Here is a tiny trained network, its code and every weight. The questions are about switching its units off for an input and a target symbol, where a switched-off unit gives its printed mean instead of its output.

import numpy as np


def w(rows, s, z=0):
    codes = np.array(rows[::2]) - 128.0
    scale = np.full(codes.shape[1], s)
    scale[-1] = z or s
    return codes * scale


def norm(h):
    return h / np.sqrt((h * h).mean(-1, keepdims=True) + 1e-5)


def f(y):
    return y / 2 * (1 + np.tanh(0.7978845608 * (y + 0.044715 * y**3)))


def softmax(a):
    e = np.exp(a - a.max(-1, keepdims=True))
    return e / e.sum(-1, keepdims=True)


def log_softmax(a):
    a = a - a.max(-1, keepdims=True)
    return a - np.log(np.exp(a).sum(-1, keepdims=True))


def net(x, mask):
    ids = ['ΓΛΞΦΨαβεζηθμπστω'.index(c) for c in x.split()]
    T = len(ids)
    res = E[ids] + P[:T]
    r = norm(res)
    for j in range(2):
        rows = slice(4 * j, 4 * j + 4)
        q, k, v = (r @ M[0][rows].T for M in (Q, K, V))
        z = softmax(np.where(np.tri(T) > 0, q @ k.T / 4**0.5, -1e9)) @ v
        o = O[0][rows]
        res = res + np.where(mask[j], z, o[:, -1]) @ o[:, :-1]
    y = f(norm(res) @ A[0][:, :-1].T + A[0][:, -1])
    res = res + np.where(mask[2:6], y, B[0][:, -1]) @ B[0][:, :-1]
    return log_softmax(norm(res)[-1] @ U[:, :-1].T + U[:, -1])


Q, K, V, O, A, B = {}, {}, {}, {}, {}, {}
E = w([
[148,66,55,127],'Γ',
[90,139,157,177],'Λ',
[106,149,98,65],'Ξ',
[63,108,170,173],'Φ',
[97,120,135,200],'Ψ',
[131,2,136,106],'α',
[139,138,138,127],'β',
[156,121,139,145],'ε',
[100,162,136,96],'ζ',
[122,126,122,93],'η',
[143,135,127,158],'θ',
[42,154,88,129],'μ',
[166,151,76,194],'π',
[104,155,148,145],'σ',
[118,130,117,131],'τ',
[142,80,158,48],'ω',
],0.028)
P = w([
[115,4,215,146],'0',
[101,2,176,216],'1',
[164,96,145,97],'2',
[100,29,163,212],'3',
[162,94,144,97],'4',
[101,52,143,195],'5',
[165,94,148,92],'6',
[98,60,140,197],'7',
[163,95,148,93],'8',
[91,65,140,195],'9',
],0.0055)
Q[0] = w([
[65,147,130,143],'h1',
[104,125,140,86],'h1',
[65,113,134,187],'h1',
[123,245,216,88],'h1',
[88,77,95,122],'h2',
[225,171,91,115],'h2',
[192,151,218,86],'h2',
[108,181,90,43],'h2',
],0.012)
K[0] = w([
[82,160,195,125],'h1',
[91,124,159,96],'h1',
[83,88,186,162],'h1',
[130,182,76,127],'h1',
[90,71,117,124],'h2',
[184,179,84,123],'h2',
[183,155,216,98],'h2',
[123,134,88,2],'h2',
],0.011)
V[0] = w([
[112,100,155,160],'h1',
[23,142,41,157],'h1',
[177,125,98,131],'h1',
[145,97,181,138],'h1',
[121,205,182,2],'h2',
[183,118,93,147],'h2',
[207,94,130,213],'h2',
[61,54,111,119],'h2',
],0.009)
O[0] = w([
[72,189,178,108,203],'h1',
[140,140,104,163,143],'h1',
[76,72,160,150,59],'h1',
[201,173,15,177,193],'h1',
[43,109,216,205,41],'h2',
[134,183,168,215,78],'h2',
[79,85,175,136,121],'h2',
[153,253,100,127,254],'h2',
],0.0053,0.0043)
A[0] = w([
[215,167,202,43,61],'n1',
[27,125,26,185,1],'n2',
[68,70,2,164,93],'n3',
[130,169,22,187,66],'n4',
],0.009,0.0078)
B[0] = w([
[120,74,199,139,163],'n1',
[11,102,195,154,149],'n2',
[37,84,155,29,240],'n3',
[29,24,147,178,252],'n4',
],0.012,0.0021)
U = w([
[138,47,103,84,121],'Γ',
[65,142,202,194,110],'Λ',
[82,195,173,57,108],'Ξ',
[21,134,152,111,30],'Φ',
[96,72,233,187,93],'Ψ',
[135,60,165,80,173],'α',
[216,116,197,164,251],'β',
[245,140,89,195,185],'ε',
[177,242,160,139,255],'ζ',
[166,167,82,53,219],'η',
[145,70,69,223,83],'θ',
[38,92,146,130,69],'μ',
[139,137,17,196,99],'π',
[129,191,120,238,217],'σ',
[109,85,34,100,29],'τ',
[122,115,251,42,91],'ω',
],0.012,0.0028)

Each question gives the input, a string of symbols that net reads in full, and the target symbol t.
The units are the heads (4 rows each of Q, K, V and O) and the neurons (one row each of A and B). Each row of codes is followed by its name. A weight is (code - 128) times the scale printed after its matrix; where a second scale follows, it is the last column's (O, A, B and U).
mask holds one flag per unit, heads first, then neurons. A switched-off unit (its flag False) gives its mean, the last column of its rows in O or B, instead of its output. The means were averaged over made-up inputs and are rounded, as every weight is.
A unit's drop is (log p(t) with every unit on - log p(t) with that unit switched off) / (log p(t) with every unit on - log p(t) with every unit switched off).
The circuit of an input: a set's keep is (log p(t) with only the set's units on - log p(t) with every unit switched off) / (log p(t) with every unit on - log p(t) with every unit switched off). Starting from all 6 units, units are removed one at a time, each time the one whose removal leaves the highest keep (on an exact tie, the one counted first), for as long as the keep stays at least 0.8.
units of the circuit, in order: the units of the circuit, biggest drop first
unit that matters most: the unit with the biggest drop
top k neurons: the k neurons with the biggest drops, biggest first
which heads matter: for each layer, one digit per head in row order, 1 if its drop is at least 0.15 and else 0, layers parted by /
drop when u is switched off: that unit's drop, to one decimal
input Ξ μ θ Φ σ σ σ η η, target ω: which heads matter -> 11
input π α α Γ Λ π α β, target β: top 2 neurons -> n3, n4
input μ Ψ η, target ω: unit that matters most -> h2
input α ε τ ζ μ τ ε β, target β: units of the circuit, in order -> n3, n4, h2
input Ψ θ ε β σ, target ζ: units of the circuit, in order -> n4, n3
input ω μ π Λ Λ ω Ξ Φ σ ε, target ε: top 2 neurons -> n3, n4
input η μ μ ζ τ, target π: units of the circuit, in order -> h2, n4, n3
input Λ Ψ Φ Ξ α Λ Γ Ξ π, target θ: which heads matter -> 00
input μ μ η ε, target ε: units of the circuit, in order -> n4, n3
input Φ ω ε σ μ Φ α η, target η: top 2 neurons -> n2, n3
input α Ψ Ψ Ψ η π Λ ζ, target ζ: top 3 neurons -> n4, n3, n2
input θ σ ω μ μ π τ, target π: drop when n2 is switched off -> 0.1
input σ μ σ Ξ σ, target ζ: drop when n4 is switched off -> 0.6
input ζ α π, target θ: drop when h2 is switched off -> 0.1
